Here is a tiny trained network, its code and every weight. The questions are about switching its units off for an input and a class, where a switched-off unit gives its printed mean instead of its output.

import numpy as np


def w(rows, s, z=0):
    codes = np.array(rows[::2]) - 128.0
    scale = np.full(codes.shape[1], s)
    scale[-1] = z or s
    return codes * scale


def norm(h):
    return h / np.sqrt((h * h).mean(-1, keepdims=True) + 1e-5)


def f(y):
    return y / 2 * (1 + np.tanh(0.7978845608 * (y + 0.044715 * y**3)))


def log_softmax(a):
    a = a - a.max(-1, keepdims=True)
    return a - np.log(np.exp(a).sum(-1, keepdims=True))


def net(x, mask):
    res = np.array(x, float).reshape(1, 4) / 4 @ E
    u = 0
    for l in range(2):
        y = f(norm(res) @ A[l][:, :-1].T + A[l][:, -1])
        res = res + np.where(mask[u : u + 15], y, B[l][:, -1]) @ B[l][:, :-1]
        u += 15
    return log_softmax(norm(res)[-1] @ U[:, :-1].T + U[:, -1])


A, B = {}, {}
E = w([
[120,151,55,254,79,190],'x0',
[163,7,22,140,208,122],'x1',
[215,148,137,130,111,102],'x2',
[134,108,97,88,65,137],'x3',
],0.0058)
A[0] = w([
[106,137,104,205,86,112,111],'L0N1',
[124,88,91,80,49,137,45],'L0N2',
[122,156,169,196,215,120,83],'L0N3',
[117,94,93,97,33,94,69],'L0N4',
[169,162,115,111,159,171,8],'L0N5',
[123,135,168,89,153,102,167],'L0N6',
[1,136,94,105,156,116,86],'L0N7',
[162,80,104,135,162,128,86],'L0N8',
[118,164,147,152,84,100,129],'L0N9',
[126,105,103,65,78,112,65],'L0N10',
[148,151,160,172,193,110,3],'L0N11',
[228,178,117,126,130,105,61],'L0N12',
[110,145,167,173,219,88,114],'L0N13',
[226,154,124,135,117,90,30],'L0N14',
[45,123,119,132,137,126,27],'L0N15',
],0.0097,0.0024)
B[0] = w([
[253,160,126,129,157,153,255],'L0N1',
[67,135,98,66,85,172,186],'L0N2',
[68,131,77,46,46,174,202],'L0N3',
[84,134,95,71,98,183,191],'L0N4',
[133,104,126,124,106,119,99],'L0N5',
[187,163,143,158,199,152,229],'L0N6',
[160,59,192,171,98,144,210],'L0N7',
[52,140,145,187,174,115,199],'L0N8',
[61,146,125,159,161,146,227],'L0N9',
[170,137,91,91,130,180,168],'L0N10',
[119,103,105,69,100,177,146],'L0N11',
[92,63,172,152,102,149,190],'L0N12',
[126,128,80,64,101,179,210],'L0N13',
[116,55,154,148,102,169,178],'L0N14',
[151,92,149,140,95,142,146],'L0N15',
],0.016,0.0031)
A[1] = w([
[120,182,60,180,122,136,192],'L1N1',
[152,5,238,164,1,97,39],'L1N2',
[73,171,112,72,70,130,56],'L1N3',
[112,124,202,40,145,89,86],'L1N4',
[86,126,135,174,208,180,78],'L1N5',
[70,225,179,146,83,65,34],'L1N6',
[74,148,175,218,183,81,73],'L1N7',
[139,180,194,118,71,194,40],'L1N8',
[34,190,126,144,184,127,118],'L1N9',
[122,95,53,93,77,98,227],'L1N10',
[132,5,209,162,57,140,7],'L1N11',
[58,103,47,151,158,3,40],'L1N12',
[168,83,126,44,203,40,131],'L1N13',
[152,27,40,132,146,98,154],'L1N14',
[107,116,112,102,76,147,11],'L1N15',
],0.0092,0.0018)
B[1] = w([
[166,75,172,110,108,138,187],'L1N1',
[94,7,133,146,158,117,200],'L1N2',
[119,169,123,97,132,158,172],'L1N3',
[148,99,91,188,47,157,162],'L1N4',
[156,128,120,93,180,140,194],'L1N5',
[94,150,144,143,102,73,164],'L1N6',
[111,158,108,75,130,154,176],'L1N7',
[90,97,112,114,149,64,255],'L1N8',
[128,125,160,144,161,116,173],'L1N9',
[114,170,127,97,151,141,165],'L1N10',
[113,53,101,167,142,106,203],'L1N11',
[96,196,183,144,139,93,150],'L1N12',
[169,125,142,168,73,134,161],'L1N13',
[58,173,164,118,76,61,194],'L1N14',
[129,143,81,119,133,125,151],'L1N15',
],0.019,0.0054)
U = w([
[94,30,150,152,117,98,179],'0',
[81,188,199,121,153,57,191],'1',
[109,154,94,51,79,175,181],'2',
[252,126,168,161,81,140,163],'3',
[149,113,121,101,205,153,135],'4',
[153,149,110,139,154,112,2],'5',
[155,164,72,158,145,98,32],'6',
],0.016,0.0061)

Each question gives the input, the list of numbers given to net, and the class t.
The units are the neurons (one row each of A and B). Each row of codes is followed by its name. A weight is (code - 128) times the scale printed after its matrix; where a second scale follows, it is the last column's (A, B and U).
mask holds one flag per neuron, layer by layer. A switched-off neuron (its flag False) gives its mean, the last column of its row in B, instead of its output. The means were averaged over made-up inputs and are rounded, as every weight is.
A unit's drop is (log p(t) with every unit on - log p(t) with that unit switched off) / (log p(t) with every unit on - log p(t) with every unit switched off).
The circuit of an input: a set's keep is (log p(t) with only the set's units on - log p(t) with every unit switched off) / (log p(t) with every unit on - log p(t) with every unit switched off). Starting from the 12 units with the biggest drops (on a tie, the unit counted first), units are removed one at a time, each time the one whose removal leaves the highest keep (on an exact tie, the one counted first), for as long as the keep stays at least 0.8.
circuit, biggest first: the units of the circuit, biggest drop first
top k neurons: the k neurons with the biggest drops, biggest first
k most important neurons of layer l: the k neurons of layer l with the biggest drops, biggest first
input [7,-5,-1,-5], class 3: top neuron => (L0N1)
input [-8,7,3,0], class 3: top 2 neurons => (L1N13; L0N9)
input [8,-3,5,-8], class 2: 3 most important neurons of layer 0 => (L0N3; L0N6; L0N11)
input [0,-3,-2,1], class 4: circuit, biggest first => (L0N3; L1N5)
input [-8,-1,-5,7], class 3: circuit, biggest first => (L0N6; L1N13; L1N4; L0N9)
input [8,2,0,7], class 3: top 4 neurons => (L0N1; L0N3; L1N1; L0N13)
input [1,2,-3,4], class 2: top 2 neurons => (L0N2; L0N4)
input [6,7,-3,-1], class 1: top 2 neurons => (L1N14; L0N6)
input [-5,6,2,3], class 1: top 2 neurons => (L0N8; L0N1)
input [-2,-4,-3,-5], class 2: top 2 neurons => (L0N3; L0N13)
input [2,2,4,-5], class 2: top 3 neurons => (L0N3; L0N13; L0N7)
input [8,0,6,-7], class 3: top 3 neurons => (L0N1; L0N2; L0N4)
input [-7,6,4,5], class 3: 2 most important neurons of layer 1 => (L1N13; L1N8)
input [-8,-6,8,-7], class 0: circuit, biggest first => (L1N4)
input [5,5,1,6], class 2: 4 most important neurons of layer 0 => (L0N2; L0N4; L0N6; L0N1)
input [0,-5,5,-4], class 0: top 3 neurons => (L0N12; L0N14; L0N8)
input [5,-4,5,-7], class 2: top 2 neurons => (L0N3; L0N7)
input [-4,-4,5,-3], class 0: 2 most important neurons of layer 0 => (L0N12; L0N14)
input [-7,7,3,-2], class 1: 2 most important neurons of layer 1 => (L1N14; L1N12)
input [7,2,-2,-8], class 2: circuit, biggest first => (L0N3)
input [-3,-4,0,-6], class 2: 2 most important neurons of layer 0 => (L0N3; L0N13)
